After every row comes roughly how far along a hidden order it lies, from 0 to 15.
In the rows, zero is written as 128.
[172 135 133 174 155 122 176 121 140 170 203 128 125 149 157 132  98 121
 147 138 121 116 104 153 122 131 123 148 139 140 129 116 115 163 123 134] => 12
[181 119 189 191 145 123 146 124 140 120 220 161 136 128 173 139 117 130
 138 143 159 140 114 119 171 127 152 157 129 169 149 158 158 125 140 176] => 7
[205 186 219 132 157 119 128 127 142 160 214 144 145 132 143 175 105 112
 152 162 151 147 157 125 119 126 135 181 130 144 164 146 149 125 132 122] => 5
[163 151 215 148 139 129 178 127 126 185 179 120 138 131  97 125  82 133
 128 126 117 151 147 159 114 141 133 148 163 134 162 100 149 159 137 133] => 8
[213 175 216 202 146 117 120 144 154 109 247 138 131 132 117 148 102 126
 134 160 156 118 133 110 133 127 130 136 138 174 155 129 141 157 139 181] => 8
[177 194 157 149 132 148 160 180 132 174 178 104 159 151  93 131 117 110
 143 129 116 132 174 163 107 138 121 149 133 153 140 114 116 169 157 112] => 13
[168 184 218 114 129 148 142 122 138 171 207 120 150 135 103 129  98 132
 145 156 115 141 146 125 110 140 143 128 147 141 180 136 102 158 127 132] => 7
[207 170 203 198 145 116 115 146 146 112 243 155 136 131 115 148 110 125
 135 176 157 118 151 116 132 141 135 161 128 173 164 146 146 118 149 174] => 7
[141 185 208  95 155 148 123 153 159 124 148 146 145 131 152 173 115 142
 134 167 160 150 162 156 161 137 152 142 162 176 162 147 160 121 140 162] => 10
[150 177 148 189 120 148 143 153 145 148 235 150 140 153 157 188 118 125
 166 149 125 106 160 148 133 140 141 144 106 137 133 131 116 166 147 123] => 14
[141 183 181 108 164 132 143 153 129 143 108 134 156 133 113 121 101 139
 112 136 158 169 166 137 110 141 119 131 172 177 159 114 156 130 145 169] => 5
[166 147 214 105 161 150 128 147 144 177 189 122 148 133 144 122  91 131
 125 153 105 146 147 155 111 145 138 139 193 187 153 106 106 151 108 136] => 13
[194 141 161 170 155 153 134 124 136 135 191 147 145 128 156 162 104 120
 142 131 147 124 157 137 121 145 123 163 142 176 163 139 155 168 129 128] => 13
[204 131 149 178 128 119 156 126 140 175 251 124 129 131 110 131 110 121
 129 145 125 139 159 127 119 126 128 166 128 146 128 146 143 161 165 124] => 0
[216 164 141  64 155 137 197 124 143 219 109 105 155 147 132 131  66  95
 104  98 105 147 111 148 115 146 111 143 189 190 167 105 109 164  70 133] => 10
[151 189 205 152 166 156 142 147 126 137 161 116 157 130 110 115 101 116
 137 147 148 161 167 133 107 144 111 142 182 185 161 114 152 123 143 173] => 9
[128 165 188 145 120 115 110 160 141 138 232 126 140 132 123 194 131 153
 182 166 174 142 173 121 178 137 150 165  96 171 165 168 162 171 166 112] => 2
[207 184 187 127 131 122 153 125 159 134 203 139 151 135 140 171 100 111
 125 157 153 148 104 129 147 139 144 139 132 188 163 138 111 165 130 127] => 9
[155 194 150 147 135 121 162 128 135 175 198 133 163 152  90 130 101 105
 141 129 119 123 162 166 122 124 119 189 141 148 141 109 148 163 158 119] => 11
[147 187 190 164 134 133 174 149 129 143 157 157 153 144 161 151  93 124
 125 128 152 129 158 131 112 146 112  97 153 179 159 113 156 166 110 138] => 12
[135 177 173 143 123 144 120 123 148 155 227 127 138 134 108 144 114 121
 167 173 126 133 153 153 130 138 135 177 130 142 162 152 149 126 141 128] => 4
[163 173 144 150 121 117 147 104 150 150 204 127 133 151  97 186 114 121
 168 179 122  99 146 118 131 140 158 167 124 152 132 154 111 155 157 126] => 7
[139 129 153 144 120 141 148 127 166 148 237 123 119 151 153 190 116 147
 168 175 130 104 116 149 165 138 158 146 122 142 135 156 109 169 152 116] => 15
[204 128 149 204 145 139 102 154 153 101 184 125 134 139 111 160 117 122
 144 155 133 127 155 147 132 124 143 191 107 136 167 160 144 122 157 165] => 8
[174 170 129 130 153 153 132 127 135 167 196 158 145 128 175 168 110 157
 159 152 158 154 113 154 166 142 151 161 166 175 150 151 124 126 128 134] => 12
[190 132 199 175 152 117 125 151 160 121 165 143 149 134 100 144 110 139
 132 139 158 146 169 128 155 123 130 148 128 183 171 123 142 125 175 161] => 8
[161 194 204 147 164 124 143 148 138 140 113 140 151 132 100 125  92 109
 128 152 152 154 152 136 104 126 110 109 154 190 160 108 144 120 138 176] => 8
[186 140 128 163 133 130 157 132 128 179 178 122 135 146 114 118  88 121
 141 141 121 165 166 131 114 126 119 165 143 137 133 117 123 167 141 134] => 1
[194 121 139 183 135 118 131 128 140 147 230 129 116 149 168 156 121 128
 144 144 133 112 121 155 140 125 158 192 113 130 128 132 159 155 177 124] => 12
[142 180 202 121 133 126 156 154 153 126 186 144 148 133 152 164 106 118
 150 148 159 150 175 130 155 139 145 140 131 161 159 165 156 169 124 124] => 8
[235 139 161 170 129 120 165 120 146 170 195 121 149 150 149 134  92 114
 150 142 115 112 151 127 120 139 145 176 106 146 136 138 104 159 129 126] => 10
[158 179 180 195 145 110 114 152 148 104 185 144 131 136 100 154 120 123
 142 179 159 130 153 121 131 122 143 152 147 181 165 131 143 123 194 162] => 7
[148 146 208 123 160 150 159 151 162 170 187 123 132 132 154 164  98 138
 149 136 154 147 109 160 152 142 144 108 178 182 161 139 112 166 122 131] => 12
[169 150 167 157 134 147 163 156 167 180 137 111 136 138  85 141 102 127
 143 141 115 146 151 151 108 140 122 188 180 159 169 114  95 164 161 161] => 13
[154 185 213 131 153 142 119 152 166 153 232 142 144 135 141 184 117 140
 130 166 155 142 151 123 157 138 157 142 158 198 168 147 108 126 142 122] => 10

New part:
[138 122 127 139 133 119 118 104 124 164 119 135 129 120 147 127 118 123
 119 134 132 100  96 132 107  87 145 123] => 4
[136 128 133 133 134 123 123 119 128 144 126 127 110 127 131 130 127 128
 127 129 130 119 116 117 119 113 139 122] => 6
[127 132 113 123 140 136 123 141 123 102 129 121 126 130 129 124 154 124
 142 129 105 133 144 127 146 135 117 136] => 11
[119 117 110 146 141  93 102  98 119 177 116 141 134 121 200 129 121 110
 116 136 100  86  76 121 100  71 159 129] => 2
[116 135 105 122 147 134 118 146 118 113 122 112 111 131 157 121 155 123
 149 130  94 131 154 119 178 137 118 137] => 12
[115 124  98 154 166  81  82  95 125 188 142 143 132 116 255 132 146 113
 125 127  95  74  55 130  86  48 153 145] => 0
[114 117 102 152 151  81  89  99 125 193 131 152 128 119 253 132 135 100
 117 129  97  91  59 118  80  49 138 144] => 0
[119 136 103 122 146 130 118 143 117 109 118 111 114 127 173 118 154 123
 151 131  93 139 155 129 157 143 114 137] => 12
[116 117 104 150 144  82  91  98 121 180 124 144 142 123 218 132 120 101
 117 134  95  80  65 125  90  59 144 128] => 1
[125 133 117 129 139 132 124 135 124  89 135 123 122 131 151 126 139 131
 138 128 116 131 135 116 132 140 124 132] => 10
[134 127 127 136 139 119 119 117 127 154 126 134 110 128 163 129 122 132
 127 131 131 107 106 126 123 112 157 120] => 5
[137 125 132 127 121 126 126 128 128 121 122 129 133 125 123 129 123 121
 123 129 127 122 124 139 118 125 125 128] => 7
[117 125 119 118 117 134 126 143 125  99 114 122 116 124 123 126 139 115
 134 129 100 150 152 123 141 140  98 141] => 11
[123 137 119 133 154 124 109 126 126 112 144 127 145 133 162 125 137 144
 138 127 132 123 125 123 125 126 156 124] => 8
[131 120 133 122 102 128 137 131 128 154 114 129 125 122  99 129 124 114
 120 128 111 139 134 146 129 131 102 134] => 8
[133 125 129 134 135 123 123 117 126 139 124 131 124 128 150 129 121 132
 127 129 123 114 113 132 121 110 153 122] => 6
[120 120 104 152 150  81  86  95 124 183 133 142 144 116 255 134 141 101
 120 127  92  77  59 117  85  51 134 148] => 0
[133 132 112 116 122 130 116 152 112  99  91  97 110 107 154 117 163 100
 150 135  84 132 176 142 196 150  83 149] => 14
[135 131 117 126 141 129 121 134 127 116 132 127 125 133 138 123 142 130
 137 128 121 131 141 117 145 139 118 132] => 10
[114 127 124 136 143 118 118 108 124 136 127 133 125 126 160 130 124 134
 127 131 133 106 105 122 109 107 162 121] => 5
[127 130 123 125 130 133 129 136 127 126 128 126 117 130 143 126 134 125
 134 128 126 131 138 120 141 133 131 134] => 9
[132 124 130 133 129 118 122 113 127 129 120 131 116 126 163 128 123 127
 124 131 124 108 111 125 120 109 147 122] => 5
[115 120 104 152 157  87  86  97 121 180 130 146 144 119 247 132 131 106
 120 132 106  76  52 130  82  58 160 138] => 1
[129 136 101 124 154 131 116 144 114  86 122 113 117 128 181 116 158 123
 158 131 100 129 156 119 181 141 119 136] => 13
[134 138  97 122 155 133 118 143 114  88 120 109 122 126 158 116 160 125
 152 131  89 129 164 122 180 142 120 138] => 13
[126 138 102 118 145 129 109 144 110  78 105  98 111 111 178 116 168 116
 153 135  86 128 174 141 209 147 100 141] => 14
[124 132 107 118 131 131 118 147 112  98 103 102 113 115 147 117 160 111
 149 134  94 135 165 124 184 149  96 141] => 13
[118 130 120 128 136 135 128 133 126 103 134 126 142 132 151 122 135 130
 138 127 123 135 140 115 142 135 128 130] => 9
[135 141  98 122 160 125  94 143 110  87 112  97 119 114 219 116 170 115
 158 135  89 121 173 148 212 144 114 146] => 15
[140 141 104 122 163 124  90 142 112  84 114  96 110 116 229 114 170 114
 158 135  84 109 172 148 216 145 114 144] => 15
[113 131 111 115 126 135 125 148 120 110 110 112 117 122 142 119 153 111
 140 131  90 136 164 124 190 149  91 142] => 12
[115 124  95 156 165  82  88  91 119 178 137 142 128 127 255 132 130 112
 125 132  98  72  54 107  84  48 171 133] => 1
[126 129 122 126 131 131 126 135 127 118 129 127 131 127 141 125 134 126
 132 128 129 132 140 139 160 134 119 133] => 9
[137 138 110 120 150 122  85 144 111  90 106  99 110 111 215 116 167 106
 155 135  87 116 179 149 220 145 101 148] => 15
[121 140  99 121 155 129 107 143 110  75 111  99 113 114 177 115 168 118
 158 135  91 123 168 133 181 143 113 144] => 14
[135 132 118 128 134 134 127 139 125 119 131 123 112 131 140 126 135 127
 134 128 119 122 133 117 137 134 118 132] => 10
[125 129 118 123 126 133 125 143 125 101 125 122 126 128 132 125 136 123
 137 130 100 135 149 124 148 138 109 139] => 10
[132 135 109 125 150 137 123 137 122  95 135 123 117 133 163 123 144 133
 147 128 117 131 145 122 152 141 130 133] => 11
[114 131 120 128 137 126 121 123 128 113 133 127 115 131 148 126 134 129
 132 128 118 130 135 131 133 129 133 130] => 9
[133 125 134 128 123 131 128 126 128 124 124 129 132 126 125 129 126 127
 125 129 123 129 124 126 135 125 126 130] => 8
[136 122 129 133 128 125 124 112 127 144 118 132 129 125 128 129 118 127
 122 131 125 111 110 136 120  96 137 124] => 5
[142 132 109 117 129 132 114 148 110  98  95  98 123 106 171 117 165 104
 149 135  88 134 172 154 200 148  88 146] => 14
[129 128 120 127 131 132 130 136 127 126 128 126 115 125 123 126 133 127
 132 128 115 131 137 126 150 138 115 133] => 10
[126 135 107 124 148 132 123 137 120  92 129 120 139 130 150 120 150 128
 146 129 103 127 144 114 153 139 128 135] => 11
[146 121 127 142 140 112 111 102 124 144 120 136 141 124 150 127 123 127
 125 133 135  96  99 124 110  76 158 120] => 4
[115 121  96 151 154  80  84  98 120 190 128 144 143 120 231 133 123 103
 120 133 109  80  42 117  79  54 153 134] => 1
[113 113 106 149 138  81  90 101 126 197 124 146 137 113 255 135 134  95
 113 128  89  83  59 120  79  50 130 148] => 0
[123 130 122 127 132 130 127 135 130 114 131 126 116 130 131 127 124 125
 132 127 117 130 136 142 147 136 120 132] => 9

New part:
[134 127 138 129 149 137 142 140 132 136 136 171 130 134 132 125 129 123
 171 130 138 143 123 185 132 133 133 122 178 149 131 139 135 134 134 128
 127 135 150 130 140 142 133 134 149 130 120 134 147 122 168 167 139 120
 136 152 146 146 127 131 195 134 136 131 144 134 131 131 125 129 111 140
 143 158 125 135 136 198 132 133 134 142 134 125 134 135 150 127 128 139
 146 134 123 147 135 136 121] => 7
[146 137 134 133 143 118 158 133 138 129 133 142 134 131 136 110 144 136
 157 135 132 136 137 163 145 133 127 128 152 142 132 138 139 133 155 131
 138 128 182 129 133 141 132 127 127 118 146 131 128 131 184 198 132 126
 120 158 168 119 150 129 215 125 136 136 143 139 127 136 140 128 117 132
 138 156 132 137 136 161 123 133 133 152 121 133 135 133 130 123 146 134
 127 132 131 197 137 137 144] => 7
[148 131 141 130 146 137 141 139 137 151 144 206 136 131 135 114 139 127
 163 129 137 140 127 175 131 137 127 119 174 148 134 140 141 131 142 127
 129 132 164 132 142 139 128 135 145 126 128 130 146 127 164 159 136 117
 127 136 132 127 129 130 152 145 138 132 144 124 124 134 125 124 108 139
 143 149 130 137 131 236 134 131 131 143 123 127 134 133 149 124 133 136
 137 131 128 132 134 138 135] => 7
[140 139 140 132 140 126 145 140 136 133 131 148 129 133 127 117 135 133
 144 135 142 141 127 148 140 133 134 124 148 142 128 139 140 138 137 129
 131 136 166 126 138 126 137 131 141 121 122 130 138 124 155 185 140 120
 137 158 189 135 132 133 253 127 138 138 144 153 132 136 126 134 109 133
 142 154 128 149 142 170 127 135 139 149 135 132 132 133 137 124 139 130
 138 131 123 158 140 132 133] => 10
[138 197 141 134 130 123 137 132 148 160 135 134 132 127 132 164 139 139
 161 130 142 130 133 133 134 135 126 162 146 128 143 137 132 142 148 130
 141 140 144 150 133 135 128 131 130 122 146 126 124 133 133 158 157 153
 164 125 130 115 134 140 126 128 132 146 180 140 132 161 130 131 128 139
 132 138 133 150 136 180 145 131 132 136 139 132 132 130 127 126 145 129
 132 129 131 134 131 136 145] => 6
[158 133 152 132 139 133 139 141 142 181 148 198 136 130 131 115 145 130
 143 130 147 139 129 149 132 149 126 121 152 143 135 141 144 132 143 127
 130 133 161 144 143 129 128 135 141 117 130 126 139 130 152 165 146 114
 126 133 129 117 131 131 157 138 140 132 153 124 122 141 124 125 109 136
 142 147 131 141 131 255 143 131 131 149 121 129 131 132 135 121 139 129
 132 128 127 128 132 134 146] => 10
[158 133 138 134 134 144 131 126 132 147 148 255 136 134 138 127 133 132
 129 132 143 132 135 131 135 142 125 130 142 137 134 135 128 128 139 129
 132 125 166 139 128 129 128 133 125 130 140 128 145 134 163 150 134 130
 123 128 137 115 139 128 198 136 128 130 136 126 130 130 138 134 143 130
 128 153 130 128 135 251 136 129 128 181 124 130 129 130 128 128 133 131
 127 136 135 127 127 128 138] => 15
[125 188 133 128 131 133 128 138 145 194 133 130 128 130 126 199 129 128
 192 127 134 132 124 142 130 132 130 181 157 130 147 132 136 142 131 129
 137 144 129 145 139 172 129 134 146 129 128 129 132 126 129 136 149 164
 169 133 128 136 125 137 133 136 131 139 183 133 132 157 125 129 123 152
 131 133 136 135 131 162 155 130 130 124 138 126 138 129 136 129 134 130
 140 128 125 134 129 143 126] => 0
[128 123 139 128 147 146 133 141 125 137 136 176 127 138 128 138 120 118
 157 132 143 147 117 164 128 131 137 121 176 150 127 139 130 137 120 127
 122 138 156 127 141 129 138 138 156 137 106 137 155 118 171 160 140 119
 144 161 155 165 122 132 232 134 134 129 139 140 137 128 126 135 114 137
 142 161 122 134 139 204 136 134 135 146 142 121 128 136 150 130 120 136
 155 137 117 144 137 128 108] => 9
[137 150 139 128 137 129 139 140 141 149 134 143 130 130 126 126 133 125
 232 127 134 136 123 185 132 133 130 141 173 139 141 136 142 141 141 130
 138 138 138 132 144 227 129 132 152 124 128 129 136 124 136 151 140 136
 141 136 127 138 125 133 135 136 137 136 168 128 127 142 120 124 106 154
 142 136 132 137 134 166 137 131 132 127 130 126 149 132 145 125 137 132
 141 127 123 143 133 155 129] => 0
[146 133 135 130 148 130 145 135 137 140 139 194 137 130 140 113 140 130
 179 129 132 137 130 217 133 134 126 122 176 148 135 137 140 131 148 128
 132 130 156 131 138 170 127 130 139 127 137 130 142 128 171 184 132 119
 123 134 129 122 134 128 147 145 136 131 142 125 124 135 130 123 113 139
 142 150 131 136 130 202 128 130 130 142 121 129 138 133 155 123 137 137
 132 131 132 126 131 144 140] => 5
[140 133 132 132 145 123 157 132 135 129 132 145 133 132 136 112 136 133
 156 134 132 136 136 163 143 131 129 126 150 143 131 137 137 133 149 130
 135 129 173 129 134 137 133 128 128 122 141 134 132 129 197 191 130 126
 125 164 167 126 153 129 226 127 132 134 138 136 129 135 142 130 120 133
 140 158 131 136 136 156 123 133 133 153 124 132 134 133 132 125 140 135
 130 134 131 188 137 135 140] => 8
[129 205 135 128 134 131 132 138 141 136 130 131 127 131 125 147 129 137
 175 128 136 136 122 141 141 130 132 196 153 134 135 134 133 157 133 133
 143 147 131 132 137 144 131 132 144 128 124 130 135 124 131 138 146 164
 187 136 135 145 121 140 152 129 134 153 175 156 134 150 122 129 115 144
 137 134 129 151 139 156 134 132 134 126 145 127 136 130 136 128 151 130
 143 128 122 155 135 137 124] => 2
[151 122 147 128 152 114 172 145 141 131 129 144 131 135 128  96 150 130
 153 132 131 141 129 176 155 136 131 112 139 152 122 139 153 134 148 129
 132 134 177 120 143 129 133 126 140 108 122 135 137 124 228 202 133 101
 123 182 181 126 159 129 247 123 146 133 136 135 117 138 130 119  83 130
 151 147 131 146 136 138 117 135 140 149 117 132 136 136 135 116 144 130
 128 125 123 231 143 137 146] => 8
[137 147 139 127 135 125 143 140 133 130 126 131 127 131 123 116 134 176
 139 129 132 135 123 140 201 131 140 149 133 137 123 133 141 151 131 133
 134 138 136 122 138 126 135 129 141 121 116 129 135 123 139 166 135 125
 155 147 183 140 126 133 163 127 138 151 138 255 126 135 119 126 101 131
 140 130 127 171 142 126 119 133 145 126 137 204 130 131 135 123 165 126
 133 124 121 255 146 130 131] => 6
[136 127 134 129 152 138 140 134 131 135 139 183 133 132 137 124 129 126
 172 130 132 140 127 199 130 131 130 124 179 150 133 138 133 132 138 129
 129 132 159 129 137 154 131 133 143 132 130 135 145 124 179 163 133 124
 131 145 135 139 131 129 176 137 132 130 143 130 130 130 132 129 119 138
 139 157 127 134 133 197 131 131 131 143 130 126 133 134 151 128 130 139
 140 135 129 144 133 137 126] => 6
[138 138 131 135 132 125 136 128 132 131 133 144 131 134 134 124 132 136
 131 139 143 134 136 128 132 130 130 128 135 134 131 136 131 130 139 129
 132 127 174 133 128 132 137 129 126 125 139 128 130 131 159 168 134 130
 126 156 231 121 142 130 255 127 129 133 134 138 134 133 139 146 136 128
 130 155 130 138 136 170 128 132 135 179 130 135 129 130 127 127 135 130
 129 135 131 133 133 130 138] => 15
[127 139 133 129 141 138 137 133 130 140 135 149 130 131 131 134 123 125
 205 129 136 138 123 194 132 130 132 132 185 139 138 137 129 135 135 130
 133 134 140 132 137 182 132 134 148 135 129 133 142 124 142 156 136 135
 139 142 136 150 123 132 156 136 131 133 155 134 135 133 127 131 123 147
 136 150 127 131 136 185 137 132 132 131 137 126 140 132 151 130 130 138
 149 134 124 157 134 143 118] => 3
